Below is a small trained network, with its code and all its weights. Each question gives an input and a class and asks what happens when units are switched off, that is, made to give their printed mean instead of their output.

import numpy as np


def w(rows, s, z=0):
    codes = np.array(rows[::2]) - 128.0
    scale = np.full(codes.shape[1], s)
    scale[-1] = z or s
    return codes * scale


def norm(h):
    return h / np.sqrt((h * h).mean(-1, keepdims=True) + 1e-5)


def f(y):
    return np.maximum(y, 0)


def log_softmax(a):
    a = a - a.max(-1, keepdims=True)
    return a - np.log(np.exp(a).sum(-1, keepdims=True))


def net(x, mask):
    res = np.array(x, float).reshape(1, 5) / 4 @ E
    u = 0
    for l in range(3):
        y = f(norm(res) @ A[l][:, :-1].T + A[l][:, -1])
        res = res + np.where(mask[u : u + 10], y, B[l][:, -1]) @ B[l][:, :-1]
        u += 10
    return log_softmax(norm(res)[-1] @ U[:, :-1].T + U[:, -1])


A, B = {}, {}
E = w([
[100,116,115,131,136,190,159,153,117,252,120],'x0',
[50,55,132,112,208,113,73,166,102,93,116],'x1',
[67,137,106,86,87,146,158,100,50,101,158],'x2',
[128,127,126,126,126,131,126,128,129,127,125],'x3',
[128,129,132,129,128,127,131,126,127,129,125],'x4',
],0.0042)
A[0] = w([
[23,132,93,97,124,124,166,123,75,99,121,40],'L0N1',
[87,142,150,158,157,213,158,176,111,241,134,149],'L0N2',
[5,168,74,98,74,153,178,83,45,133,178,69],'L0N3',
[57,44,142,112,199,96,129,159,85,106,163,59],'L0N4',
[78,140,61,28,68,129,173,70,20,68,200,89],'L0N5',
[133,112,142,151,153,70,119,113,178,76,82,149],'L0N6',
[168,106,61,167,148,178,107,197,149,182,126,131],'L0N7',
[57,141,89,58,106,109,187,122,98,119,171,4],'L0N8',
[227,199,139,139,47,136,126,72,144,112,153,163],'L0N9',
[70,32,90,140,165,187,174,133,140,217,95,52],'L0N10',
],0.0034,0.0026)
B[0] = w([
[171,152,176,156,178,184,127,123,96,81,148,181],'L0N1',
[155,91,1,108,117,185,138,108,152,214,107,252],'L0N2',
[143,19,115,73,38,119,154,204,82,164,206,229],'L0N3',
[171,95,154,136,184,172,78,117,125,106,150,210],'L0N4',
[61,175,125,148,146,114,178,86,179,101,55,250],'L0N5',
[179,79,135,96,102,124,97,142,83,170,172,207],'L0N6',
[125,169,150,139,138,104,156,72,117,78,108,198],'L0N7',
[229,128,151,170,126,111,35,152,147,168,126,165],'L0N8',
[108,149,136,205,175,110,170,193,95,152,173,253],'L0N9',
[97,190,167,188,167,66,109,180,88,120,159,214],'L0N10',
],0.0045,0.0039)
A[1] = w([
[36,156,154,62,155,166,114,51,142,52,73,50],'L1N1',
[160,94,217,77,124,96,91,96,122,35,116,88],'L1N2',
[89,134,110,78,70,108,151,13,137,121,83,128],'L1N3',
[166,172,181,160,107,62,111,92,137,43,167,109],'L1N4',
[120,99,135,93,72,157,176,112,77,96,144,167],'L1N5',
[3,82,120,63,153,144,108,136,57,94,110,122],'L1N6',
[58,82,127,130,200,101,22,169,134,133,80,114],'L1N7',
[88,139,226,150,87,96,177,149,95,56,168,36],'L1N8',
[56,192,139,134,103,92,184,107,166,82,103,2],'L1N9',
[140,167,86,119,82,173,190,108,162,161,62,104],'L1N10',
],0.005,0.004)
B[1] = w([
[149,161,144,112,177,212,236,82,87,108,93,154],'L1N1',
[135,66,116,35,81,147,146,57,199,92,151,225],'L1N2',
[143,72,147,140,92,143,54,173,126,205,107,147],'L1N3',
[93,145,157,150,164,153,116,222,55,201,117,244],'L1N4',
[82,173,82,115,144,101,181,147,144,149,106,206],'L1N5',
[254,151,179,196,135,165,119,124,128,132,144,231],'L1N6',
[31,190,51,72,71,77,182,136,152,162,82,255],'L1N7',
[125,178,161,211,145,51,104,72,180,91,142,197],'L1N8',
[34,189,87,224,51,38,143,68,170,46,228,155],'L1N9',
[155,47,109,95,134,104,99,88,125,52,161,199],'L1N10',
],0.0056,0.0043)
A[2] = w([
[107,79,101,73,27,97,60,135,179,115,137,2],'L2N1',
[173,100,247,182,125,170,80,229,30,168,115,54],'L2N2',
[134,184,89,128,66,180,175,85,120,157,119,154],'L2N3',
[222,80,131,222,191,191,39,51,87,158,162,72],'L2N4',
[186,162,196,139,178,194,74,253,26,150,170,30],'L2N5',
[159,160,214,125,198,235,127,160,74,98,156,148],'L2N6',
[69,182,126,142,190,148,123,186,75,148,47,59],'L2N7',
[169,97,82,154,145,230,52,109,106,227,129,88],'L2N8',
[136,57,102,45,49,112,34,139,187,92,118,9],'L2N9',
[245,126,221,133,173,212,159,27,183,59,132,25],'L2N10',
],0.0049,0.0044)
B[2] = w([
[174,30,219,58,81,39,38,38,240,156,192,176],'L2N1',
[242,37,229,209,225,187,29,210,8,225,219,206],'L2N2',
[99,102,147,91,143,148,53,139,118,108,96,253],'L2N3',
[219,143,104,203,36,203,23,60,187,43,59,193],'L2N4',
[237,36,220,255,182,73,4,217,41,220,194,219],'L2N5',
[170,30,227,143,213,169,128,164,70,134,142,211],'L2N6',
[134,180,118,102,194,92,128,188,185,121,91,185],'L2N7',
[122,175,181,133,120,94,145,127,132,47,139,253],'L2N8',
[144,127,193,132,54,61,72,60,140,210,210,198],'L2N9',
[50,95,90,39,199,187,223,80,117,76,26,189],'L2N10',
],0.0065,0.0035)
U = w([
[233,31,226,240,218,173,23,223,26,210,212,196],'0',
[111,35,222,10,70,19,24,29,247,196,205,71],'1',
[14,246,168,254,72,12,216,108,113,42,243,110],'2',
[53,29,217,37,226,211,235,36,93,14,99,159],'3',
[238,187,42,209,27,225,15,38,242,54,31,91],'4',
[32,241,32,90,238,64,113,231,231,224,21,3],'5',
[69,58,15,41,30,214,212,184,15,218,214,171],'6',
],0.0083,0.0033)

Each question gives the input, the list of numbers given to net, and the class t.
The units are the neurons (one row each of A and B). Each row of codes is followed by its name. A weight is (code - 128) times the scale printed after its matrix; where a second scale follows, it is the last column's (A, B and U).
mask holds one flag per neuron, layer by layer. A switched-off neuron (its flag False) gives its mean, the last column of its row in B, instead of its output. The means were averaged over made-up inputs and are rounded, as every weight is.
A unit's drop is (log p(t) with every unit on - log p(t) with that unit switched off) / (log p(t) with every unit on - log p(t) with every unit switched off).
The circuit of an input: a set's keep is (log p(t) with only the set's units on - log p(t) with every unit switched off) / (log p(t) with every unit on - log p(t) with every unit switched off). Starting from the 12 units with the biggest drops (on a tie, the unit counted first), units are removed one at a time, each time the one whose removal leaves the highest keep (on an exact tie, the one counted first), for as long as the keep stays at least 0.8.
units of the circuit, in order: the units of the circuit, biggest drop first
unit that matters most: the unit with the biggest drop
top k neurons: the k neurons with the biggest drops, biggest first
top k neurons in layer l: the k neurons of layer l with the biggest drops, biggest first
drop of u: that unit's drop, to one decimal
input [5,-7,1,-4,3], class 6: units of the circuit, in order : L1N6; L2N5
input [0,7,7,8,6], class 3: top 3 neurons in layer 0 : L0N5; L0N9; L0N2
input [0,7,-6,3,-4], class 1: unit that matters most : L0N9
input [2,-1,6,-4,3], class 6: top 3 neurons : L0N3; L1N5; L0N5
input [-2,-8,7,3,-4], class 2: top 2 neurons : L0N2; L0N9
input [8,-2,1,1,3], class 6: top 4 neurons : L1N6; L0N2; L2N5; L0N4
input [1,-8,-8,-7,-8], class 4: top 3 neurons : L0N10; L1N4; L1N7
input [-3,5,1,-1,3], class 3: top 2 neurons : L1N1; L0N3
input [-8,-5,1,8,1], class 2: top 2 neurons : L1N9; L1N8
input [6,-2,0,-3,-8], class 4: top 2 neurons : L0N2; L1N7
input [3,0,-7,-3,-3], class 4: top 2 neurons : L1N7; L0N2
input [7,0,8,-6,-6], class 6: top 2 neurons : L0N2; L0N3
input [1,6,0,6,-2], class 5: top 3 neurons : L1N7; L0N3; L1N4
input [3,8,-3,8,6], class 5: units of the circuit, in order : L1N7
input [7,0,8,-8,7], class 6: top 2 neurons in layer 1 : L1N4; L1N5
input [-5,4,0,-3,-3], class 1: top 2 neurons : L1N2; L0N6
input [2,-2,-8,-1,6], class 4: top 2 neurons : L1N4; L2N4
input [-5,1,-6,-5,-3], class 1: top 2 neurons in layer 1 : L1N2; L1N6
input [-4,6,0,4,-8], class 1: top 4 neurons : L1N7; L1N2; L0N5; L0N6
input [7,0,-4,7,-6], class 4: unit that matters most : L0N2
input [0,4,-7,1,8], class 1: top 3 neurons : L0N9; L0N2; L1N4
input [4,0,-2,8,-2], class 4: drop of L0N2 : 0.9
input [6,-6,-3,0,1], class 4: drop of L1N7 : 0.1
input [3,-1,-1,8,2], class 4: drop of L1N7 : 0.2
input [-7,0,3,1,6], class 2: drop of L0N4 : 0.1
